[[ 2.33  1.18 -1.59 -2.04  0.28  2.39  1.03 -1.61 -2.01  1.27  2.33  0.80
  -1.81 -1.90]
 [-0.22  0.12  0.76  1.22  1.30  1.71  1.79  1.76  1.64  1.46  0.88  0.37
   0.03 -0.62]
 [-3.48 -2.56 -0.37  2.07  3.36  3.44  1.86 -0.34 -2.38 -4.27 -3.10 -1.58
   0.75  2.83]
 [ 0.66  2.20 -1.16 -1.53  1.43  1.28 -1.79 -0.54  1.94 -0.46 -1.95  0.71
   1.68 -0.88]
 [ 2.36  1.57  0.49 -0.66 -1.74 -2.11 -2.37 -1.81 -0.76  0.25  1.58  2.16
   2.37  1.92]]
->
[[ 1.92  2.37  2.16  1.58  0.25 -0.76 -1.81 -2.37 -2.11 -1.74 -0.66  0.49
   1.57  2.36]
 [-0.88  1.68  0.71 -1.95 -0.46  1.94 -0.54 -1.79  1.28  1.43 -1.53 -1.16
   2.20  0.66]
 [ 2.83  0.75 -1.58 -3.10 -4.27 -2.38 -0.34  1.86  3.44  3.36  2.07 -0.37
  -2.56 -3.48]
 [-0.62  0.03  0.37  0.88  1.46  1.64  1.76  1.79  1.71  1.30  1.22  0.76
   0.12 -0.22]
 [-1.90 -1.81  0.80  2.33  1.27 -2.01 -1.61  1.03  2.39  0.28 -2.04 -1.59
   1.18  2.33]]

[[-0.12 -0.19 -0.03 -0.02 -0.14 -0.16 -0.10 -0.02 -0.08 -0.19 -0.18 -0.03
   0.03]
 [-1.76 -0.85 -2.98 -0.65  2.55  2.95  1.14 -0.30 -1.34  0.27  2.95 -3.96
  -4.98]
 [ 0.72  0.99  0.83 -0.83  0.14 -0.25  0.13 -0.45 -0.03  1.13  0.34 -0.01
   0.23]
 [ 0.30  1.04 -1.15 -0.15 -0.84 -0.05 -1.15 -0.97  0.23 -0.08 -0.68  0.85
  -0.30]]
->
[[-0.30  0.85 -0.68 -0.08  0.23 -0.97 -1.15 -0.05 -0.84 -0.15 -1.15  1.04
   0.30]
 [ 0.23 -0.01  0.34  1.13 -0.03 -0.45  0.13 -0.25  0.14 -0.83  0.83  0.99
   0.72]
 [-4.98 -3.96  2.95  0.27 -1.34 -0.30  1.14  2.95  2.55 -0.65 -2.98 -0.85
  -1.76]
 [ 0.03 -0.03 -0.18 -0.19 -0.08 -0.02 -0.10 -0.16 -0.14 -0.02 -0.03 -0.19
  -0.12]]

[[ 4.66  0.00  0.05  3.02  1.40 -2.37  2.12 -0.05]
 [ 2.11 -0.04  0.72 -0.05 -0.19 -3.70  1.34  0.16]
 [ 1.32 -1.06 -0.63  1.61  1.30 -0.48  0.53 -0.10]
 [-0.41  3.12  3.10  0.31 -0.18  0.39 -1.05 -0.14]
 [ 0.71 -2.46 -2.45  1.99  1.42  1.40  0.05  0.07]]
->
[[ 0.07  0.05  1.40  1.42  1.99 -2.45 -2.46  0.71]
 [-0.14 -1.05  0.39 -0.18  0.31  3.10  3.12 -0.41]
 [-0.10  0.53 -0.48  1.30  1.61 -0.63 -1.06  1.32]
 [ 0.16  1.34 -3.70 -0.19 -0.05  0.72 -0.04  2.11]
 [-0.05  2.12 -2.37  1.40  3.02  0.05  0.00  4.66]]

[[-5.20  0.01  3.14  1.00 -1.06  0.71 -0.50  2.37 -3.05 -4.61 -3.12  1.59
  -2.60 -1.95 -0.97]
 [-4.54  0.00  2.66  0.75 -0.90  0.52 -0.49  2.31 -2.39 -3.68 -2.40  1.49
  -1.83 -1.71 -0.49]
 [-4.57 -0.06  2.43  0.56 -0.85  0.40 -0.22  1.58 -2.15 -3.15 -2.43  0.89
  -2.10 -1.36 -0.49]]
->
[[-0.49 -1.36 -2.10  0.89 -2.43 -3.15 -2.15  1.58 -0.22  0.40 -0.85  0.56
   2.43 -0.06 -4.57]
 [-0.49 -1.71 -1.83  1.49 -2.40 -3.68 -2.39  2.31 -0.49  0.52 -0.90  0.75
   2.66  0.00 -4.54]
 [-0.97 -1.95 -2.60  1.59 -3.12 -4.61 -3.05  2.37 -0.50  0.71 -1.06  1.00
   3.14  0.01 -5.20]]

[[-0.70  2.40  1.05  0.91  0.32  0.53  3.12 -0.33  1.84  1.75  1.75  0.11
   1.85  2.02 -0.76  0.90]
 [ 2.17  1.86  0.48  2.49 -1.57 -2.07 -1.99  4.41 -2.48  0.22  0.22 -3.00
   3.15  1.41  2.25 -4.33]
 [ 0.49 -3.65 -1.75 -0.34 -2.99 -0.19 -2.40  2.85 -1.04  2.62  2.62 -0.01
  -2.12  3.70  2.01 -4.53]
 [-1.17  2.18 -0.09 -0.16 -2.78  0.26  1.76 -0.41 -0.44  0.34  0.34  1.82
  -1.42 -4.09 -0.75  2.35]
 [ 2.16  1.75  0.50  2.50 -1.62 -2.07 -2.02  4.43 -2.48  0.27  0.27 -3.00
   3.16  1.36  2.28 -4.33]]
->
[[-4.33  2.28  1.36  3.16 -3.00  0.27  0.27 -2.48  4.43 -2.02 -2.07 -1.62
   2.50  0.50  1.75  2.16]
 [ 2.35 -0.75 -4.09 -1.42  1.82  0.34  0.34 -0.44 -0.41  1.76  0.26 -2.78
  -0.16 -0.09  2.18 -1.17]
 [-4.53  2.01  3.70 -2.12 -0.01  2.62  2.62 -1.04  2.85 -2.40 -0.19 -2.99
  -0.34 -1.75 -3.65  0.49]
 [-4.33  2.25  1.41  3.15 -3.00  0.22  0.22 -2.48  4.41 -1.99 -2.07 -1.57
   2.49  0.48  1.86  2.17]
 [ 0.90 -0.76  2.02  1.85  0.11  1.75  1.75  1.84 -0.33  3.12  0.53  0.32
   0.91  1.05  2.40 -0.70]]

[[-2.04  0.07  1.99  1.42  3.32  2.29 -2.30]
 [ 1.02  3.71  1.90 -2.12 -1.20 -1.43  0.52]
 [ 1.19  2.98 -0.46 -1.48 -1.69 -0.96  1.21]
 [ 1.24 -1.66 -2.49 -0.24 -2.22 -1.25  1.68]
 [-3.66 -0.70  0.22  3.66  5.65  5.15 -3.37]
 [-0.23 -1.39  0.77  0.20  0.32 -0.24 -0.39]
 [ 2.75 -2.05 -2.34 -1.72 -4.57 -3.61  3.00]]
->
[[ 3.00 -3.61 -4.57 -1.72 -2.34 -2.05  2.75]
 [-0.39 -0.24  0.32  0.20  0.77 -1.39 -0.23]
 [-3.37  5.15  5.65  3.66  0.22 -0.70 -3.66]
 [ 1.68 -1.25 -2.22 -0.24 -2.49 -1.66  1.24]
 [ 1.21 -0.96 -1.69 -1.48 -0.46  2.98  1.19]
 [ 0.52 -1.43 -1.20 -2.12  1.90  3.71  1.02]
 [-2.30  2.29  3.32  1.42  1.99  0.07 -2.04]]

[[-1.99  1.02  0.11 -0.78  0.98 -2.14 -1.21]
 [ 4.34 -0.16 -0.11 -0.34 -1.68 -0.75  0.63]
 [ 0.48  2.79 -0.39 -1.29 -0.28 -4.78 -0.88]
 [-0.50 -1.80  0.32  0.67  0.34  2.82  0.33]
 [-2.35  0.86  0.01 -0.31  0.95 -1.16 -0.78]]
->
[[-0.78 -1.16  0.95 -0.31  0.01  0.86 -2.35]
 [ 0.33  2.82  0.34  0.67  0.32 -1.80 -0.50]
 [-0.88 -4.78 -0.28 -1.29 -0.39  2.79  0.48]
 [ 0.63 -0.75 -1.68 -0.34 -0.11 -0.16  4.34]
 [-1.21 -2.14  0.98 -0.78  0.11  1.02 -1.99]]
